Below is a small trained network, with its code and all its weights. Each question gives an input and a target symbol and asks what happens when units are switched off, that is, made to give their printed mean instead of their output.

import numpy as np


def w(rows, s, z=0):
    codes = np.array(rows[::2]) - 128.0
    scale = np.full(codes.shape[1], s)
    scale[-1] = z or s
    return codes * scale


def norm(h):
    return h / np.sqrt((h * h).mean(-1, keepdims=True) + 1e-5)


def f(y):
    return np.maximum(y, 0)


def softmax(a):
    e = np.exp(a - a.max(-1, keepdims=True))
    return e / e.sum(-1, keepdims=True)


def log_softmax(a):
    a = a - a.max(-1, keepdims=True)
    return a - np.log(np.exp(a).sum(-1, keepdims=True))


def net(x, mask):
    ids = ['αεζηθλπτψω'.index(c) for c in x.split()]
    T = len(ids)
    res = E[ids] + P[:T]
    r = norm(res)
    for j in range(3):
        rows = slice(4 * j, 4 * j + 4)
        q, k, v = (r @ M[0][rows].T for M in (Q, K, V))
        z = softmax(np.where(np.tri(T) > 0, q @ k.T / 4**0.5, -1e9)) @ v
        o = O[0][rows]
        res = res + np.where(mask[j], z, o[:, -1]) @ o[:, :-1]
    y = f(norm(res) @ A[0][:, :-1].T + A[0][:, -1])
    res = res + np.where(mask[3:11], y, B[0][:, -1]) @ B[0][:, :-1]
    return log_softmax(norm(res)[-1] @ U[:, :-1].T + U[:, -1])


Q, K, V, O, A, B = {}, {}, {}, {}, {}, {}
E = w([
[88,180,166,74,149],'α',
[141,94,154,98,172],'ε',
[118,167,94,172,167],'ζ',
[146,124,179,57,156],'η',
[192,114,113,122,194],'θ',
[54,5,28,186,143],'λ',
[186,74,126,135,189],'π',
[171,106,101,157,177],'τ',
[102,96,139,48,75],'ψ',
[126,159,61,94,132],'ω',
],0.016)
P = w([
[86,173,176,155,46],'0',
[188,250,140,132,168],'1',
[110,125,125,100,190],'2',
[228,201,139,138,126],'3',
[102,117,102,87,162],'4',
[203,205,122,129,97],'5',
[113,98,83,95,149],'6',
[210,176,113,126,85],'7',
[124,100,61,92,135],'8',
[215,162,98,116,78],'9',
[119,94,54,87,133],'10',
[198,202,122,132,88],'11',
],0.012)
Q[0] = w([
[111,236,147,179,140],'head 0',
[95,74,64,77,200],'head 0',
[201,136,109,105,101],'head 0',
[127,144,215,237,106],'head 0',
[69,94,133,130,180],'head 1',
[205,190,157,102,120],'head 1',
[181,160,190,151,81],'head 1',
[176,98,169,134,132],'head 1',
[159,54,129,175,192],'head 2',
[177,143,94,252,98],'head 2',
[96,131,167,121,147],'head 2',
[133,99,143,64,106],'head 2',
],0.012)
K[0] = w([
[165,141,166,166,154],'head 0',
[188,70,18,46,34],'head 0',
[189,111,182,126,164],'head 0',
[57,164,221,159,130],'head 0',
[158,192,25,61,201],'head 1',
[105,114,241,230,41],'head 1',
[29,196,215,186,99],'head 1',
[143,134,144,138,139],'head 1',
[157,75,64,120,214],'head 2',
[203,135,73,255,138],'head 2',
[62,84,188,106,189],'head 2',
[127,64,163,62,87],'head 2',
],0.0089)
V[0] = w([
[93,160,47,77,150],'head 0',
[128,93,122,185,213],'head 0',
[171,161,186,177,173],'head 0',
[129,43,205,85,116],'head 0',
[4,142,106,192,164],'head 1',
[132,183,124,70,110],'head 1',
[166,244,66,161,137],'head 1',
[149,105,49,70,87],'head 1',
[94,122,184,113,104],'head 2',
[151,142,106,158,96],'head 2',
[127,71,100,82,128],'head 2',
[106,191,123,116,91],'head 2',
],0.012)
O[0] = w([
[126,129,93,148,85,188],'head 0',
[116,113,159,183,194,203],'head 0',
[152,66,156,87,187,230],'head 0',
[90,168,216,83,119,127],'head 0',
[67,129,22,110,141,4],'head 1',
[245,81,56,151,146,156],'head 1',
[163,129,122,49,87,116],'head 1',
[155,49,184,74,208,28],'head 1',
[159,83,95,172,153,61],'head 2',
[106,81,155,102,138,69],'head 2',
[100,126,125,149,133,178],'head 2',
[163,123,167,135,172,62],'head 2',
],0.011,0.0036)
A[0] = w([
[105,145,90,193,107,92],'neuron 0',
[193,82,120,109,186,100],'neuron 1',
[44,115,204,126,112,190],'neuron 2',
[185,184,149,222,221,30],'neuron 3',
[82,110,194,83,202,167],'neuron 4',
[62,153,45,254,185,174],'neuron 5',
[148,47,179,44,71,253],'neuron 6',
[215,219,119,103,208,99],'neuron 7',
],0.0085,0.003)
B[0] = w([
[79,1,147,200,123,164],'neuron 0',
[79,159,165,89,224,219],'neuron 1',
[157,149,178,70,188,180],'neuron 2',
[146,151,69,160,28,245],'neuron 3',
[146,144,103,134,204,206],'neuron 4',
[30,34,150,81,179,238],'neuron 5',
[10,64,83,128,156,239],'neuron 6',
[31,38,167,149,9,254],'neuron 7',
],0.007,0.0059)
U = w([
[210,119,142,177,78,249],'α',
[83,213,218,159,145,254],'ε',
[117,167,60,62,143,122],'ζ',
[168,72,237,44,65,83],'η',
[167,30,184,124,186,120],'θ',
[20,96,111,239,90,57],'λ',
[127,90,174,65,185,185],'π',
[25,129,97,52,252,3],'τ',
[5,164,142,1,28,85],'ψ',
[173,66,22,85,115,128],'ω',
],0.0082,0.0011)

Each question gives the input, a string of symbols that net reads in full, and the target symbol t.
The units are the heads (4 rows each of Q, K, V and O) and the neurons (one row each of A and B). Each row of codes is followed by its name. A weight is (code - 128) times the scale printed after its matrix; where a second scale follows, it is the last column's (O, A, B and U).
mask holds one flag per unit, heads first, then neurons. A switched-off unit (its flag False) gives its mean, the last column of its rows in O or B, instead of its output. The means were averaged over made-up inputs and are rounded, as every weight is.
A unit's drop is (log p(t) with every unit on - log p(t) with that unit switched off) / (log p(t) with every unit on - log p(t) with every unit switched off).
The circuit of an input: a set's keep is (log p(t) with only the set's units on - log p(t) with every unit switched off) / (log p(t) with every unit on - log p(t) with every unit switched off). Starting from all 11 units, units are removed one at a time, each time the one whose removal leaves the highest keep (on an exact tie, the one counted first), for as long as the keep stays at least 0.8.
circuit, biggest first: the units of the circuit, biggest drop first
which heads matter: for each layer, one digit per head in row order, 1 if its drop is at least 0.15 and else 0, layers parted by /
drop when u is switched off: that unit's drop, to one decimal
input θ ε ε ε, target η: which heads matter : 110
input ζ θ τ π η ζ ψ ε τ, target ψ: circuit, biggest first : [head 0; head 2]
input τ ω ζ, target ω: circuit, biggest first : [head 1]
input τ θ ε ζ ω τ ε ω ε, target ω: circuit, biggest first : [head 0; head 1]
input τ ε α λ η λ θ θ, target ψ: which heads matter : 010
input θ θ θ θ, target η: circuit, biggest first : [head 1; neuron 7]
input θ α ψ τ ε ε λ θ θ ζ, target η: circuit, biggest first : [head 1; head 2]
input π θ ε α ψ π ε τ π τ, target ε: which heads matter : 011
input ψ ε ε ω ε τ θ α α, target θ: circuit, biggest first : [head 2; head 1]
input α ε τ ε, target ω: which heads matter : 010
input λ ε ε τ π π η ψ ε, target ψ: which heads matter : 101
input ε ε τ π, target λ: which heads matter : 010
input τ ζ θ ε θ λ ψ τ λ ω α, target ω: which heads matter : 111
input τ π η ε π τ ε ε, target ψ: which heads matter : 010
input η θ ω ψ ε ε η π, target α: which heads matter : 010
input α π η ψ, target ω: circuit, biggest first : [head 1]
input τ ω ε θ α ζ, target ψ: which heads matter : 011
input π ε η ε ψ π ζ ζ α θ ψ ω, target ε: circuit, biggest first : [head 1; head 0]
input ε ε λ ε λ π, target λ: drop when head 1 is switched off : 1.0
input π τ η η ε α, target ε: drop when head 1 is switched off : 0.9
